Below are the code and all the weights of a small trained network. Each question names an input and a target symbol and asks about switching units off, where a switched-off unit gives its printed mean instead of its output.

import numpy as np


def w(rows, s, z=0):
    codes = np.array(rows[::2]) - 128.0
    scale = np.full(codes.shape[1], s)
    scale[-1] = z or s
    return codes * scale


def norm(h):
    return h / np.sqrt((h * h).mean(-1, keepdims=True) + 1e-5)


def f(y):
    return y / 2 * (1 + np.tanh(0.7978845608 * (y + 0.044715 * y**3)))


def softmax(a):
    e = np.exp(a - a.max(-1, keepdims=True))
    return e / e.sum(-1, keepdims=True)


def log_softmax(a):
    a = a - a.max(-1, keepdims=True)
    return a - np.log(np.exp(a).sum(-1, keepdims=True))


def net(x, mask):
    ids = ['ΓΞΠαζμσψ'.index(c) for c in x.split()]
    T = len(ids)
    res = E[ids] + P[:T]
    u = 0
    for l in range(2):
        q, k, v = (norm(res) @ M[l].T for M in (Q, K, V))
        z = softmax(np.where(np.tri(T) > 0, q @ k.T / 2**0.5, -1e9)) @ v
        res = res + np.where(mask[u], z, O[l][:, -1]) @ O[l][:, :-1]
        u += 1
        y = f(norm(res) @ A[l][:, :-1].T + A[l][:, -1])
        res = res + np.where(mask[u : u + 12], y, B[l][:, -1]) @ B[l][:, :-1]
        u += 12
    return log_softmax(norm(res)[-1] @ U[:, :-1].T + U[:, -1])


Q, K, V, O, A, B = {}, {}, {}, {}, {}, {}
E = w([
[186,225,124],'Γ',
[147,166,118],'Ξ',
[176,217,125],'Π',
[3,163,228],'α',
[104,146,116],'ζ',
[59,59,108],'μ',
[42,92,145],'σ',
[254,21,69],'ψ',
],0.0089)
P = w([
[115,121,181],'0',
[239,105,225],'1',
[47,139,1],'2',
[158,248,237],'3',
[190,76,198],'4',
[13,41,4],'5',
],0.008)
Q[0] = w([
[121,252,130],'L0H1',
[15,197,21],'L0H1',
],0.0042)
K[0] = w([
[104,108,175],'L0H1',
[212,136,254],'L0H1',
],0.0062)
V[0] = w([
[157,255,222],'L0H1',
[254,44,162],'L0H1',
],0.0041)
O[0] = w([
[103,158,154,251],'L0H1',
[117,137,3,114],'L0H1',
],0.014,0.0021)
A[0] = w([
[155,201,219,144],'L0N1',
[194,117,159,141],'L0N2',
[143,116,153,22],'L0N3',
[66,187,194,77],'L0N4',
[226,106,29,153],'L0N5',
[209,154,53,253],'L0N6',
[92,96,81,201],'L0N7',
[133,120,160,70],'L0N8',
[245,105,18,169],'L0N9',
[132,78,132,98],'L0N10',
[146,94,202,80],'L0N11',
[92,91,69,243],'L0N12',
],0.012,0.0046)
B[0] = w([
[150,167,46,254],'L0N1',
[209,179,131,163],'L0N2',
[192,73,164,116],'L0N3',
[138,145,65,197],'L0N4',
[1,195,83,157],'L0N5',
[17,198,142,175],'L0N6',
[64,75,68,180],'L0N7',
[158,110,110,130],'L0N8',
[28,190,91,165],'L0N9',
[114,55,101,129],'L0N10',
[169,141,184,182],'L0N11',
[62,58,62,200],'L0N12',
],0.0094,0.0075)
Q[1] = w([
[227,185,181],'L1H1',
[254,94,35],'L1H1',
],0.0081)
K[1] = w([
[143,111,250],'L1H1',
[43,107,221],'L1H1',
],0.012)
V[1] = w([
[231,254,62],'L1H1',
[161,195,231],'L1H1',
],0.0075)
O[1] = w([
[124,65,2,250],'L1H1',
[241,92,167,183],'L1H1',
],0.0085,0.0014)
A[1] = w([
[176,36,131,197],'L1N1',
[217,188,126,2],'L1N2',
[133,12,85,193],'L1N3',
[112,190,108,11],'L1N4',
[113,168,105,117],'L1N5',
[182,21,163,153],'L1N6',
[176,165,94,232],'L1N7',
[220,200,111,39],'L1N8',
[77,106,170,96],'L1N9',
[189,145,93,7],'L1N10',
[204,161,82,14],'L1N11',
[118,147,218,28],'L1N12',
],0.011,0.0049)
B[1] = w([
[117,230,152,160],'L1N1',
[80,58,134,179],'L1N2',
[15,162,183,203],'L1N3',
[93,175,67,124],'L1N4',
[91,150,119,159],'L1N5',
[113,245,124,153],'L1N6',
[139,114,176,253],'L1N7',
[101,44,157,211],'L1N8',
[198,90,136,131],'L1N9',
[176,75,135,131],'L1N10',
[159,86,177,159],'L1N11',
[197,167,45,140],'L1N12',
],0.011,0.0053)
U = w([
[184,166,64,2],'Γ',
[96,96,53,156],'Ξ',
[196,145,34,135],'Π',
[167,31,173,78],'α',
[223,68,118,123],'ζ',
[75,153,186,165],'μ',
[189,225,245,149],'σ',
[40,198,83,195],'ψ',
],0.011,0.0049)

Each question gives the input, a string of symbols that net reads in full, and the target symbol t.
The units are the heads (2 rows each of Q, K, V and O) and the neurons (one row each of A and B). Each row of codes is followed by its name. A weight is (code - 128) times the scale printed after its matrix; where a second scale follows, it is the last column's (O, A, B and U).
mask holds one flag per unit, layer by layer, with each layer's heads first. A switched-off unit (its flag False) gives its mean, the last column of its rows in O or B, instead of its output. The means were averaged over made-up inputs and are rounded, as every weight is.
A unit's drop is (log p(t) with every unit on - log p(t) with that unit switched off) / (log p(t) with every unit on - log p(t) with every unit switched off).
most important unit: the unit with the biggest drop
top k neurons: the k neurons with the biggest drops, biggest first
k most important neurons of layer l: the k neurons of layer l with the biggest drops, biggest first
drop when u is switched off: that unit's drop, to one decimal
input Π Π Ξ Π, target Π: top 3 neurons : [L0N1 L0N4 L0N11]
input σ ζ Π σ, target σ: top 4 neurons : [L0N1 L0N6 L0N12 L0N7]
input α α ζ σ, target α: most important unit : L0H1
input ψ Π Π Π α, target α: top 2 neurons : [L0N12 L0N7]
input σ α μ Π, target σ: top 2 neurons : [L0N1 L0N12]
input Π σ ζ α, target Π: top 3 neurons : [L0N1 L0N4 L1N3]
input σ α σ α, target σ: top 3 neurons : [L0N12 L0N7 L0N1]
input α ψ ζ σ, target α: top 2 neurons : [L0N6 L0N12]
input Π σ α ζ, target Π: 4 most important neurons of layer 0 : [L0N1 L0N4 L0N12 L0N7]
input σ σ Π ζ, target σ: top 2 neurons : [L0N12 L0N2]
input ζ σ μ α, target ζ: top 4 neurons : [L0N12 L0N6 L0N7 L1N3]
input α μ σ α ψ, target ψ: top 2 neurons : [L0N5 L0N9]
input σ μ Π ζ, target σ: top 2 neurons : [L0N12 L0N7]
input ζ Π Ξ σ, target ζ: top 2 neurons : [L0N12 L0N7]
input ζ Π α Π, target ζ: most important unit : L1H1
input ψ Π α α Π, target α: 2 most important neurons of layer 1 : [L1N8 L1N2]
input Π σ μ σ, target Π: 2 most important neurons of layer 0 : [L0N1 L0N4]
input Π σ σ Γ, target Π: 4 most important neurons of layer 0 : [L0N1 L0N4 L0N12 L0N6]
input ζ Π σ α, target α: 3 most important neurons of layer 0 : [L0N6 L0N12 L0N7]
input σ Π σ Π Ξ, target σ: most important unit : L0H1
input Π ζ σ Π, target Π: 2 most important neurons of layer 0 : [L0N1 L0N12]
input σ σ σ α, target σ: drop when L0H1 is switched off : 1.1
input ζ σ Π μ, target ζ: drop when L0N7 is switched off : 0.1
